Below is a small trained network, with its code and all its weights. Each question gives an input and a target symbol and asks what happens when units are switched off, that is, made to give their printed mean instead of their output.

import numpy as np


def w(rows, s, z=0):
    codes = np.array(rows[::2]) - 128.0
    scale = np.full(codes.shape[1], s)
    scale[-1] = z or s
    return codes * scale


def norm(h):
    return h / np.sqrt((h * h).mean(-1, keepdims=True) + 1e-5)


def f(y):
    return y / 2 * (1 + np.tanh(0.7978845608 * (y + 0.044715 * y**3)))


def softmax(a):
    e = np.exp(a - a.max(-1, keepdims=True))
    return e / e.sum(-1, keepdims=True)


def log_softmax(a):
    a = a - a.max(-1, keepdims=True)
    return a - np.log(np.exp(a).sum(-1, keepdims=True))


def net(x, mask):
    ids = ['αβγεηθλμξστω'.index(c) for c in x.split()]
    T = len(ids)
    res = E[ids] + P[:T]
    u = 0
    for l in range(2):
        q, k, v = (norm(res) @ M[l].T for M in (Q, K, V))
        z = softmax(np.where(np.tri(T) > 0, q @ k.T / 3**0.5, -1e9)) @ v
        res = res + np.where(mask[u], z, O[l][:, -1]) @ O[l][:, :-1]
        u += 1
        y = f(norm(res) @ A[l][:, :-1].T + A[l][:, -1])
        res = res + np.where(mask[u : u + 8], y, B[l][:, -1]) @ B[l][:, :-1]
        u += 8
    return log_softmax(norm(res)[-1] @ U[:, :-1].T + U[:, -1])


Q, K, V, O, A, B = {}, {}, {}, {}, {}, {}
E = w([
[85,157,65,47,187,168,36,10,156],'α',
[156,144,168,83,50,179,89,196,150],'β',
[169,54,122,151,48,105,192,136,126],'γ',
[158,203,235,92,171,167,207,48,116],'ε',
[152,66,143,40,175,156,122,138,148],'η',
[118,167,30,101,144,45,60,180,124],'θ',
[79,116,139,86,190,116,118,88,96],'λ',
[133,117,146,135,187,95,117,172,81],'μ',
[94,115,56,147,209,150,130,112,147],'ξ',
[91,153,207,110,160,142,127,253,166],'σ',
[92,203,189,85,47,52,101,211,190],'τ',
[134,193,75,117,164,125,148,145,103],'ω',
],0.021)
P = w([
[16,23,27,65,2,146,170,186,73],'0',
[98,30,79,96,88,159,185,131,108],'1',
[119,72,92,106,122,162,164,126,110],'2',
[146,91,119,114,147,162,138,135,116],'3',
[170,107,145,125,170,163,121,135,128],'4',
[198,117,180,127,200,162,107,140,144],'5',
[203,135,195,142,215,160,77,138,135],'6',
],0.0081)
Q[0] = w([
[59,122,149,179,137,169,163,29,101],'L0H1',
[215,102,178,213,2,7,139,69,137],'L0H1',
[112,154,167,6,182,90,81,136,214],'L0H1',
],0.0063)
K[0] = w([
[2,95,132,146,121,167,125,140,123],'L0H1',
[134,107,36,89,71,82,113,170,87],'L0H1',
[153,183,197,139,159,180,91,47,155],'L0H1',
],0.0092)
V[0] = w([
[105,105,106,87,225,191,166,170,190],'L0H1',
[128,196,64,162,205,36,51,151,128],'L0H1',
[3,187,193,161,146,147,223,63,95],'L0H1',
],0.0058)
O[0] = w([
[7,115,140,90,156,167,106,163,67,253],'L0H1',
[125,136,139,124,191,135,204,87,95,141],'L0H1',
[127,194,108,116,23,79,25,130,27,73],'L0H1',
],0.011,0.0045)
A[0] = w([
[209,199,163,145,82,102,78,64,148,111],'L0N1',
[51,92,125,80,126,164,94,158,206,131],'L0N2',
[143,135,151,83,164,162,38,163,158,143],'L0N3',
[166,172,164,110,112,151,105,199,231,250],'L0N4',
[201,98,165,148,68,188,231,91,90,147],'L0N5',
[138,157,180,121,134,155,1,83,120,89],'L0N6',
[139,211,94,91,116,201,172,173,72,96],'L0N7',
[73,110,97,125,34,96,126,150,165,134],'L0N8',
],0.0095,0.0026)
B[0] = w([
[70,25,76,169,162,187,106,179,58,143],'L0N1',
[150,164,191,152,84,132,83,95,150,254],'L0N2',
[194,115,89,204,99,83,126,125,216,220],'L0N3',
[173,181,70,115,186,125,175,142,1,218],'L0N4',
[95,121,142,204,145,182,188,120,125,140],'L0N5',
[153,122,129,215,76,109,174,91,85,166],'L0N6',
[100,200,84,26,169,146,67,99,128,175],'L0N7',
[76,82,100,124,119,162,195,42,150,176],'L0N8',
],0.0097,0.0079)
Q[1] = w([
[48,82,101,122,116,154,116,116,192],'L1H1',
[104,213,146,106,36,33,168,26,139],'L1H1',
[97,255,89,169,135,63,194,125,203],'L1H1',
],0.009)
K[1] = w([
[82,136,72,68,138,254,124,109,147],'L1H1',
[128,124,98,63,23,96,144,71,86],'L1H1',
[170,195,157,83,113,179,210,37,106],'L1H1',
],0.01)
V[1] = w([
[137,114,69,98,65,154,72,7,118],'L1H1',
[185,137,115,1,143,28,129,161,157],'L1H1',
[9,157,24,209,81,122,122,210,171],'L1H1',
],0.0069)
O[1] = w([
[205,160,199,148,190,122,104,107,213,102],'L1H1',
[8,170,195,110,73,98,88,190,211,255],'L1H1',
[116,123,169,254,231,82,111,202,109,230],'L1H1',
],0.0094,0.0027)
A[1] = w([
[86,78,201,109,210,32,127,189,114,99],'L1N1',
[164,224,251,167,162,153,118,121,110,46],'L1N2',
[97,12,78,154,111,71,69,117,84,80],'L1N3',
[148,139,105,205,125,70,35,74,66,17],'L1N4',
[103,122,76,116,2,110,120,106,37,130],'L1N5',
[103,36,97,200,139,39,147,110,244,119],'L1N6',
[96,190,136,101,208,131,144,132,109,109],'L1N7',
[93,148,75,190,182,94,31,199,38,254],'L1N8',
],0.0077,0.0028)
B[1] = w([
[159,120,106,73,184,126,77,59,91,180],'L1N1',
[163,174,136,82,91,165,185,183,151,142],'L1N2',
[202,66,119,63,163,202,109,171,135,146],'L1N3',
[153,180,150,146,111,76,152,173,147,161],'L1N4',
[136,81,127,95,152,100,122,19,176,151],'L1N5',
[142,178,247,144,175,118,186,157,116,165],'L1N6',
[151,134,152,188,124,180,78,152,127,173],'L1N7',
[171,107,146,143,42,118,162,117,125,246],'L1N8',
],0.011,0.012)
U = w([
[138,202,151,177,135,152,109,24,192,130],'α',
[195,173,60,128,98,229,177,128,189,64],'β',
[122,79,110,193,134,144,223,125,148,146],'γ',
[93,116,135,173,118,127,122,86,121,63],'ε',
[113,109,211,94,82,172,113,178,207,138],'η',
[164,170,180,114,253,102,154,194,115,143],'θ',
[193,126,194,65,65,83,76,32,101,27],'λ',
[140,72,101,58,131,134,131,110,46,110],'μ',
[130,107,103,224,168,172,86,133,66,164],'ξ',
[82,99,176,184,68,147,85,223,63,112],'σ',
[61,162,116,93,74,88,185,95,154,253],'τ',
[100,219,111,124,150,171,35,128,113,117],'ω',
],0.011,0.0057)

Each question gives the input, a string of symbols that net reads in full, and the target symbol t.
The units are the heads (3 rows each of Q, K, V and O) and the neurons (one row each of A and B). Each row of codes is followed by its name. A weight is (code - 128) times the scale printed after its matrix; where a second scale follows, it is the last column's (O, A, B and U).
mask holds one flag per unit, layer by layer, with each layer's heads first. A switched-off unit (its flag False) gives its mean, the last column of its rows in O or B, instead of its output. The means were averaged over made-up inputs and are rounded, as every weight is.
A unit's drop is (log p(t) with every unit on - log p(t) with that unit switched off) / (log p(t) with every unit on - log p(t) with every unit switched off).
The circuit of an input: a set's keep is (log p(t) with only the set's units on - log p(t) with every unit switched off) / (log p(t) with every unit on - log p(t) with every unit switched off). Starting from the 12 units with the biggest drops (on a tie, the unit counted first), units are removed one at a time, each time the one whose removal leaves the highest keep (on an exact tie, the one counted first), for as long as the keep stays at least 0.8.
units of the circuit, in order: the units of the circuit, biggest drop first
top k neurons: the k neurons with the biggest drops, biggest first
top k neurons in layer l: the k neurons of layer l with the biggest drops, biggest first
input η θ ε, target σ: units of the circuit, in order -> (L0N1, L0H1, L1H1)
input γ ω μ θ β β η, target η: top 2 neurons -> (L0N3, L0N2)
input θ θ ε, target σ: units of the circuit, in order -> (L0N1, L0H1)
input σ η θ, target θ: units of the circuit, in order -> (L0H1, L1N6)
input τ θ λ ε μ, target λ: units of the circuit, in order -> (L0H1)
input θ τ β β β, target β: top 2 neurons -> (L0N4, L0N3)
input η τ β, target β: top 2 neurons -> (L0N4, L0N8)
input θ β η τ ε β, target λ: units of the circuit, in order -> (L0H1, L1N5)
input τ θ θ β θ, target β: units of the circuit, in order -> (L1H1, L0H1)
input θ β γ λ θ, target β: units of the circuit, in order -> (L1H1, L1N1)
input μ θ ω, target ω: top 2 neurons -> (L0N7, L1N7)
input θ θ τ ξ α β θ, target τ: units of the circuit, in order -> (L1H1, L0N4, L0H1)
input ω ε τ, target λ: top 3 neurons -> (L1N5, L0N8, L1N3)
input α ω ε α, target λ: units of the circuit, in order -> (L0H1)
input α θ ε α, target λ: top 3 neurons in layer 0 -> (L0N6, L0N1, L0N2)
input τ τ θ θ α ε η, target λ: top 2 neurons in layer 1 -> (L1N5, L1N7)
input τ θ τ, target θ: top 2 neurons -> (L0N8, L1N8)
input τ η θ θ τ θ, target τ: top 2 neurons -> (L0N4, L0N1)
input θ τ η θ σ, target σ: top 2 neurons -> (L0N4, L0N3)
input τ τ τ γ η λ η, target λ: top neuron -> (L0N2)
input τ η θ, target θ: top 4 neurons -> (L1N6, L0N3, L0N8, L0N7)
